Here is a tiny trained network, its code and every weight. The questions are about switching its units off for an input and a target symbol, where a switched-off unit gives its printed mean instead of its output.

import numpy as np


def w(rows, s, z=0):
    codes = np.array(rows[::2]) - 128.0
    scale = np.full(codes.shape[1], s)
    scale[-1] = z or s
    return codes * scale


def norm(h):
    return h / np.sqrt((h * h).mean(-1, keepdims=True) + 1e-5)


def f(y):
    return np.maximum(y, 0)


def softmax(a):
    e = np.exp(a - a.max(-1, keepdims=True))
    return e / e.sum(-1, keepdims=True)


def log_softmax(a):
    a = a - a.max(-1, keepdims=True)
    return a - np.log(np.exp(a).sum(-1, keepdims=True))


def net(x, mask):
    ids = ['βδεζημξψ'.index(c) for c in x.split()]
    T = len(ids)
    res = E[ids] + P[:T]
    u = 0
    for l in range(2):
        r = norm(res)
        for j in range(2):
            rows = slice(2 * j, 2 * j + 2)
            q, k, v = (r @ M[l][rows].T for M in (Q, K, V))
            z = softmax(np.where(np.tri(T) > 0, q @ k.T / 2**0.5, -1e9)) @ v
            o = O[l][rows]
            res = res + np.where(mask[u + j], z, o[:, -1]) @ o[:, :-1]
        u += 2
        y = f(norm(res) @ A[l][:, :-1].T + A[l][:, -1])
        res = res + np.where(mask[u : u + 12], y, B[l][:, -1]) @ B[l][:, :-1]
        u += 12
    return log_softmax(norm(res)[-1] @ U[:, :-1].T + U[:, -1])


Q, K, V, O, A, B = {}, {}, {}, {}, {}, {}
E = w([
[144,84,143,106,178,110],'β',
[134,112,153,80,136,97],'δ',
[162,123,148,119,190,166],'ε',
[103,140,148,130,132,200],'ζ',
[111,42,130,178,144,168],'η',
[67,104,136,141,65,105],'μ',
[87,139,93,197,149,144],'ξ',
[114,255,102,125,125,117],'ψ',
],0.00072)
P = w([
[127,129,219,157,192,53],'0',
[129,116,203,139,68,96],'1',
[57,113,100,57,190,111],'2',
[188,145,182,191,78,121],'3',
[77,120,74,68,155,128],'4',
[191,142,142,180,61,132],'5',
[91,133,50,76,111,144],'6',
[211,143,104,191,32,152],'7',
[144,132,12,83,71,160],'8',
[253,134,85,190,41,151],'9',
[109,95,64,60,101,139],'10',
],0.00069)
Q[0] = w([
[126,123,194,125,149,92],'0.h0',
[138,123,87,147,125,124],'0.h0',
[16,150,39,39,203,122],'0.h1',
[255,111,201,226,48,133],'0.h1',
],0.0048)
K[0] = w([
[134,29,106,74,181,124],'0.h0',
[165,138,154,203,83,117],'0.h0',
[117,108,248,129,244,2],'0.h1',
[139,160,11,117,29,251],'0.h1',
],0.0029)
V[0] = w([
[59,36,103,14,219,175],'0.h0',
[130,177,142,2,185,137],'0.h0',
[117,80,222,81,140,210],'0.h1',
[200,64,135,31,162,44],'0.h1',
],0.00097)
O[0] = w([
[232,169,139,212,28,125,70],'0.h0',
[146,98,127,213,70,154,90],'0.h0',
[109,96,87,12,146,138,254],'0.h1',
[128,107,21,111,158,53,159],'0.h1',
],0.0011,0.00029)
A[0] = w([
[163,119,165,57,40,111,69],'0.n0',
[166,199,148,63,132,218,112],'0.n1',
[94,81,137,58,90,92,66],'0.n2',
[143,74,96,119,190,176,2],'0.n3',
[162,160,79,60,155,89,64],'0.n4',
[134,90,200,80,168,83,48],'0.n5',
[141,86,164,33,87,135,157],'0.n6',
[91,190,72,246,170,119,126],'0.n7',
[94,176,81,211,162,112,91],'0.n8',
[177,127,120,154,148,135,32],'0.n9',
[111,181,118,230,119,137,115],'0.n10',
[141,9,129,100,142,152,186],'0.n11',
],0.0014,0.00056)
B[0] = w([
[179,124,134,173,215,197,163],'0.n0',
[87,97,107,216,129,40,214],'0.n1',
[116,179,79,187,153,147,172],'0.n2',
[82,174,95,129,81,83,181],'0.n3',
[93,103,180,202,105,171,195],'0.n4',
[82,153,61,151,100,199,180],'0.n5',
[72,167,109,190,186,145,203],'0.n6',
[133,75,183,4,104,156,201],'0.n7',
[136,78,158,27,111,131,176],'0.n8',
[184,151,155,174,102,130,153],'0.n9',
[132,68,133,31,100,112,199],'0.n10',
[91,214,120,149,123,122,254],'0.n11',
],0.0013,0.00084)
Q[1] = w([
[255,139,192,202,110,144],'1.h0',
[207,32,251,182,11,193],'1.h0',
[240,135,208,194,81,165],'1.h1',
[224,91,191,125,109,107],'1.h1',
],0.0068)
K[1] = w([
[162,105,24,142,3,226],'1.h0',
[157,167,27,84,31,139],'1.h0',
[153,90,25,106,3,184],'1.h1',
[168,153,5,154,25,234],'1.h1',
],0.0044)
V[1] = w([
[88,1,98,232,116,74],'1.h0',
[143,255,114,140,102,68],'1.h0',
[219,72,101,106,212,116],'1.h1',
[110,62,159,58,101,71],'1.h1',
],0.0025)
O[1] = w([
[158,35,76,152,181,105,253],'1.h0',
[102,184,115,185,88,3,27],'1.h0',
[191,181,89,95,184,136,150],'1.h1',
[207,102,157,83,62,87,186],'1.h1',
],0.0035,0.00031)
A[1] = w([
[105,78,89,83,202,151,120],'1.n0',
[104,214,234,84,17,54,18],'1.n1',
[146,105,165,158,119,163,88],'1.n2',
[93,93,84,86,154,142,92],'1.n3',
[205,88,211,54,64,176,75],'1.n4',
[78,176,134,171,128,194,1],'1.n5',
[208,113,83,152,122,120,176],'1.n6',
[91,125,147,161,114,181,155],'1.n7',
[171,124,71,131,149,49,25],'1.n8',
[128,162,88,122,72,130,178],'1.n9',
[142,251,155,137,197,175,106],'1.n10',
[130,72,149,166,127,28,209],'1.n11',
],0.0025,0.0009)
B[1] = w([
[160,141,153,174,120,106,249],'1.n0',
[210,167,185,253,105,55,239],'1.n1',
[125,112,107,107,147,109,172],'1.n2',
[144,141,176,158,134,132,195],'1.n3',
[194,155,124,43,70,198,237],'1.n4',
[103,122,195,74,142,110,167],'1.n5',
[85,133,149,99,137,107,219],'1.n6',
[139,119,152,96,144,84,189],'1.n7',
[96,146,164,68,116,95,174],'1.n8',
[140,114,159,150,165,129,184],'1.n9',
[106,160,78,140,92,187,218],'1.n10',
[117,144,75,126,76,187,204],'1.n11',
],0.0033,0.0015)
U = w([
[188,147,102,69,233,19,109],'β',
[62,155,61,54,66,40,1],'δ',
[85,247,41,162,171,210,186],'ε',
[10,121,254,100,176,144,71],'ζ',
[170,22,131,209,230,162,126],'η',
[66,35,45,178,38,143,117],'μ',
[217,111,158,28,59,206,208],'ξ',
[193,194,203,234,59,61,139],'ψ',
],0.0063,0.00088)

Each question gives the input, a string of symbols that net reads in full, and the target symbol t.
The units are the heads (2 rows each of Q, K, V and O) and the neurons (one row each of A and B). Each row of codes is followed by its name. A weight is (code - 128) times the scale printed after its matrix; where a second scale follows, it is the last column's (O, A, B and U).
mask holds one flag per unit, layer by layer, with each layer's heads first. A switched-off unit (its flag False) gives its mean, the last column of its rows in O or B, instead of its output. The means were averaged over made-up inputs and are rounded, as every weight is.
A unit's drop is (log p(t) with every unit on - log p(t) with that unit switched off) / (log p(t) with every unit on - log p(t) with every unit switched off).
The circuit of an input: a set's keep is (log p(t) with only the set's units on - log p(t) with every unit switched off) / (log p(t) with every unit on - log p(t) with every unit switched off). Starting from the 12 units with the biggest drops (on a tie, the unit counted first), units are removed one at a time, each time the one whose removal leaves the highest keep (on an exact tie, the one counted first), for as long as the keep stays at least 0.8.
circuit, biggest first: the units of the circuit, biggest drop first
unit that matters most: the unit with the biggest drop
k most important neurons: the k neurons with the biggest drops, biggest first
top k neurons in layer l: the k neurons of layer l with the biggest drops, biggest first
which heads matter: for each layer, one digit per head in row order, 1 if its drop is at least 0.15 and else 0, layers parted by /
input η ε ε ψ β, target η: circuit, biggest first	1.h0
input ψ ε δ, target ψ: which heads matter	00 / 10
input δ ε ε ψ ζ ψ ψ, target δ: which heads matter	11 / 10
input β ξ ε μ η δ ψ β μ, target β: which heads matter	00 / 01
input μ ξ ε, target μ: which heads matter	00 / 01
input ε ζ ψ δ ξ β μ ζ, target μ: circuit, biggest first	1.h1; 1.n1
input ψ ξ ε ε μ, target ψ: which heads matter	00 / 10
input ψ ξ ε β, target ξ: which heads matter	00 / 00
input ψ μ ξ ε ζ, target ψ: circuit, biggest first	1.h0; 1.n1
input ζ ζ ε ζ β, target ζ: which heads matter	00 / 01
input β η δ, target β: which heads matter	01 / 11
input ψ μ ξ β β η η ε, target η: which heads matter	00 / 11
input ε ε β β ζ β, target ζ: which heads matter	11 / 01
input ε μ μ μ μ, target ε: unit that matters most	1.h1
input η ζ ψ ε ξ, target η: which heads matter	00 / 10
input μ ε ε β ε β β δ ζ, target μ: 2 most important neurons	0.n5; 1.n1
input η ψ ε β η δ, target η: 2 most important neurons	0.n0; 0.n7
input μ ψ ε δ ζ ε, target ζ: 2 most important neurons	1.n5; 1.n1
input δ ξ ε ψ ψ ε ε ε, target ε: 2 most important neurons	1.n10; 1.n1
input ψ ξ β ε η ε μ ε β ε ε, target ψ: unit that matters most	1.h0
input β ζ β δ, target ζ: top 3 neurons in layer 1	1.n5; 1.n1; 1.n4
input ε β ε η, target η: top 3 neurons in layer 0	0.n7; 0.n8; 0.n11
